Where the symbols take the items:
MB χ FD
MB η SC
MB β PP
MB γ TG
MB δ HQ
MB ψ TN
BB χ LH
BB η JN
BB β MF
BB γ FL
BB δ NR
BB ψ TZ
NR χ FL
NR η QP
NR β BB
NR γ MF
NR δ JN
NR ψ JD
TN χ CP
TN η FD
TN β CG
TN γ LM
TN δ CQ
TN ψ JN
JJ χ QF
JJ η TJ
JJ β TP
JJ γ MH
JJ δ HP
JJ ψ BC
FL χ TZ
FL η BB
FL β LH
FL γ JD
FL δ MF
FL ψ TJ
DP χ BP
DP η GM
DP β RD
DP γ PG
DP δ PM
DP ψ BS
BC χ SN
BC η QF
BC β QN
BC γ FJ
BC δ MD
BC ψ SF
RD χ TB
RD η PM
RD β PG
RD γ BP
RD δ DP
RD ψ CH
QN χ BG
QN η MD
QN β FJ
QN γ SN
QN δ BC
QN ψ LL
CG χ QP
CG η CQ
CG β LM
CG γ CP
CG δ TN
CG ψ NR
QP χ BB
QP η LM
QP β JN
QP γ NR
QP δ CP
QP ψ FL
JN χ MF
JN η CP
JN β NR
JN γ BB
JN δ QP
JN ψ LH
GM χ RD
GM η SF
GM β PM
GM γ DP
GM δ LL
GM ψ BP
TZ χ HP
TZ η LH
TZ β BD
TZ γ TJ
TZ δ JD
TZ ψ TP
LM χ JN
LM η TN
LM β CP
LM γ QP
LM δ CG
LM ψ BB
TJ χ TP
TJ η TZ
TJ β HP
TJ γ JJ
TJ δ BD
TJ ψ QF
MD χ FJ
MD η MH
MD β BC
MD γ QN
MD δ QF
MD ψ BG
HP χ MH
HP η BD
HP β JJ
HP γ TP
HP δ TJ
HP ψ MD
BP χ CH
BP η RD
BP β TB
BP γ BS
BP δ PG
BP ψ SC
PP χ CQ
PP η HQ
PP β TG
PP γ FD
PP δ MB
PP ψ CG
CQ χ LM
CQ η TG
CQ β TN
CQ γ CG
CQ δ FD
CQ ψ QP
LH χ BD
LH η MF
LH β JD
LH γ TZ
LH δ FL
LH ψ HP
FJ χ SF
FJ η BC
FJ β SN
FJ γ BG
FJ δ QN
FJ ψ GM
TP χ MD
TP η HP
TP β MH
TP γ QF
TP δ JJ
TP ψ QN
HQ χ TG
HQ η CJ
HQ β MB
HQ γ PP
HQ δ SC
HQ ψ CQ
SN χ LL
SN η QN
SN β BG
SN γ SF
SN δ FJ
SN ψ PM
MH χ BC
MH η JJ
MH β QF
MH γ MD
MH δ TP
MH ψ FJ
BD χ JJ
BD η JD
BD β TJ
BD γ HP
BD δ TZ
BD ψ MH
BS χ SC
BS η BP
BS β CH
BS γ CJ
BS δ TB
BS ψ MB
CH χ HQ
CH η TB
CH β CJ
CH γ SC
CH δ BS
CH ψ PP
CJ χ MB
CJ η BS
CJ β SC
CJ γ HQ
CJ δ CH
CJ ψ TG
BG χ GM
BG η FJ
BG β SF
BG γ LL
BG δ SN
BG ψ DP
FD χ CG
FD η PP
FD β CQ
FD γ TN
FD δ TG
FD ψ CP
JD χ TJ
JD η FL
JD β TZ
JD γ BD
JD δ LH
JD ψ JJ
CP χ NR
CP η CG
CP β QP
CP γ JN
CP δ LM
CP ψ MF
PM χ PG
PM η LL
PM β DP
PM γ RD
PM δ GM
PM ψ TB
PG χ BS
PG η DP
PG β BP
PG γ TB
PG δ RD
PG ψ CJ
QF χ QN
QF η TP
QF β MD
QF γ BC
QF δ MH
QF ψ SN
LL χ DP
LL η BG
LL β GM
LL γ PM
LL δ SF
LL ψ PG
TG χ TN
TG η MB
TG β FD
TG γ CQ
TG δ PP
TG ψ LM
SC χ PP
SC η CH
SC β HQ
SC γ MB
SC δ CJ
SC ψ FD
MF χ JD
MF η NR
MF β FL
MF γ LH
MF δ BB
MF ψ BD
TB χ CJ
TB η PG
TB β BS
TB γ CH
TB δ BP
TB ψ HQ
SF χ PM
SF η SN
SF β LL
SF γ GM
SF δ BG
SF ψ RD

In the rows, zero is written as 57.

The rows follow the links: the fewer symbols apart two items are, the more alike their rows tend to be.

Each row is also shifted at random along 5 hidden directions that mean nothing.

Each row, then its item:
67,62,53,52,59,70,75,52,48,36,57,55,54,66,65,58,52,42,77,70,71,64,57,57,63,58,58,49,67,71,54,71,52,64,64,60,52,66 | BB
28,58,54,53,66,56,57,65,68,72,63,62,47,62,52,61,64,65,61,52,60,63,48,70,71,47,51,49,62,53,62,48,52,61,50,50,54,65 | PP
27,60,47,48,66,66,63,64,68,58,59,61,42,67,58,63,61,56,67,58,61,64,53,66,65,42,54,51,62,63,51,62,46,70,50,55,50,68 | TN
34,58,58,55,70,58,61,61,67,71,63,63,42,61,52,66,69,53,57,48,57,70,45,55,61,50,45,54,60,58,60,46,70,55,55,54,48,71 | MB
57,62,49,56,57,66,67,57,56,34,57,66,46,72,69,63,43,50,78,67,60,57,62,57,54,51,63,58,50,67,51,70,44,78,64,64,47,68 | MF
80,59,49,52,62,70,63,61,52,41,62,55,62,66,61,53,59,47,77,57,73,58,55,52,74,54,58,42,74,59,55,71,60,57,57,52,57,65 | JN
52,49,65,69,62,40,41,68,61,70,60,60,69,55,51,57,47,74,53,53,43,45,71,62,49,48,55,64,39,45,48,39,42,61,46,48,62,50 | DP
50,52,71,66,65,43,55,58,55,73,61,55,63,52,49,58,55,61,53,58,52,61,59,62,54,56,46,56,53,54,57,34,56,50,53,49,57,57 | BP
58,51,67,61,56,49,50,60,52,65,55,50,60,47,52,57,62,53,37,44,48,56,65,46,41,64,57,69,57,61,45,54,76,42,54,57,66,45 | SF
47,58,48,49,69,69,65,65,64,52,60,59,48,66,60,63,68,47,69,55,66,65,51,54,65,47,52,48,69,64,51,65,59,63,53,53,51,69 | CG
55,62,53,59,47,62,54,55,54,37,60,68,56,67,67,56,43,57,70,55,57,48,59,46,54,62,67,62,48,51,60,69,64,68,69,68,55,64 | JD
44,56,60,58,49,53,49,58,58,61,51,56,51,48,56,60,59,60,35,48,43,53,66,54,38,62,66,75,50,62,47,62,67,53,56,66,65,44 | FJ
47,51,73,64,61,43,55,57,51,67,56,50,65,46,52,58,60,51,43,54,47,60,66,45,38,62,49,66,51,58,46,43,69,44,54,54,62,50 | PM
61,65,56,55,40,62,54,49,53,50,56,62,43,56,62,58,53,59,49,47,53,55,54,54,51,72,70,69,54,60,64,71,79,55,70,71,61,55 | JJ
52,59,50,53,61,68,66,58,54,36,58,61,58,69,67,59,54,43,75,62,65,59,59,42,56,54,58,54,59,62,50,70,60,67,61,61,50,69 | NR
37,52,68,65,65,43,49,59,60,75,64,59,72,56,49,53,57,67,56,56,53,56,57,56,59,55,45,54,50,40,63,34,56,52,52,49,59,60 | BS
35,59,51,48,62,68,63,62,56,46,60,55,60,64,61,53,60,50,72,57,68,59,56,53,68,53,56,47,69,58,53,68,59,60,53,54,60,65 | CP
71,56,58,59,50,59,58,51,59,60,45,51,68,47,61,57,65,56,40,70,51,55,66,54,42,65,65,71,54,64,57,65,48,56,59,66,61,41 | QN
73,62,57,55,43,60,57,50,53,60,50,50,50,46,57,56,60,61,41,56,55,58,57,68,54,70,69,66,63,68,61,68,62,48,62,65,66,43 | MD
65,54,61,65,59,45,42,74,60,68,60,60,31,54,49,67,47,71,44,32,37,50,67,75,48,47,62,69,45,64,36,49,56,59,46,53,61,49 | LL

Start here and follow the symbols in turn, left to right. Where do you end up?
Answer with the item's name.
57,53,62,65,73,49,61,58,71,73,57,66,55,61,55,67,61,60,60,70,52,65,55,59,52,44,42,57,43,55,59,34,40,70,56,53,40,66
δ η ψ: SC
65,64,54,58,43,61,53,52,54,41,59,66,58,62,66,54,47,62,63,58,58,47,58,51,56,67,70,63,49,51,66,69,64,63,69,69,58,59
β δ ψ γ: MD
74,57,62,57,53,56,61,54,51,63,50,45,51,45,54,61,63,55,38,59,51,61,64,67,46,63,61,66,61,75,50,60,57,47,55,59,64,40
γ ψ χ β: BS
58,55,64,59,54,51,58,56,56,64,49,48,55,47,55,61,57,60,41,64,46,57,70,69,42,58,60,70,52,70,47,56,43,56,52,58,64,41
γ β η: SF
50,57,60,57,70,57,68,54,65,73,58,56,59,58,52,61,69,55,59,68,64,71,46,63,66,53,43,48,64,58,67,42,52,55,56,50,49,65
δ χ δ: MB
70,62,56,57,41,61,52,50,55,51,54,60,53,53,61,55,58,59,47,50,55,53,53,52,52,72,69,67,57,57,66,70,75,51,70,71,63,50
ψ β δ η: MD
66,53,72,66,67,46,62,58,51,70,59,50,51,51,48,62,57,53,50,53,51,66,61,61,50,58,46,58,57,67,49,37,63,47,54,49,57,55
γ ψ ψ: FD
39,57,61,59,68,52,62,56,68,74,58,60,63,59,52,59,63,63,61,72,58,65,53,67,63,48,46,50,53,51,66,39,39,63,53,50,49,64
ψ η η: HQ
59,62,54,58,39,59,44,55,53,48,62,67,52,58,62,52,50,64,53,37,54,46,54,45,56,71,72,67,53,47,66,70,85,52,69,70,64,57
η ψ χ: BC
61,53,51,51,67,71,64,59,55,41,60,57,76,66,66,53,71,33,70,57,72,59,54,16,58,60,52,49,71,52,54,72,82,54,61,59,54,68
η χ χ: MF
88,61,51,58,44,61,53,52,60,57,49,55,64,52,62,53,57,69,47,67,55,48,60,68,58,64,71,65,55,57,67,69,44,61,61,64,64,44
γ ψ γ: GM
74,63,53,59,41,60,45,57,54,46,61,67,55,60,62,52,47,68,60,44,57,43,55,55,63,69,73,62,54,46,68,71,72,58,68,66,63,57
δ β ψ: QF
57,59,51,57,55,63,55,60,55,34,61,70,56,70,67,58,47,51,73,51,59,50,59,37,52,58,65,60,50,52,54,71,68,69,67,67,51,68
ψ ψ β: MD
64,56,51,52,72,66,66,59,67,67,57,56,67,63,57,59,76,51,64,68,70,68,47,52,71,50,46,44,70,54,66,54,53,58,52,51,49,67
γ χ β: CP
56,65,56,55,50,64,66,50,50,35,59,61,50,65,67,58,44,52,72,64,63,57,59,56,57,63,64,57,55,64,59,69,56,66,69,66,54,63
ψ η β χ: TP
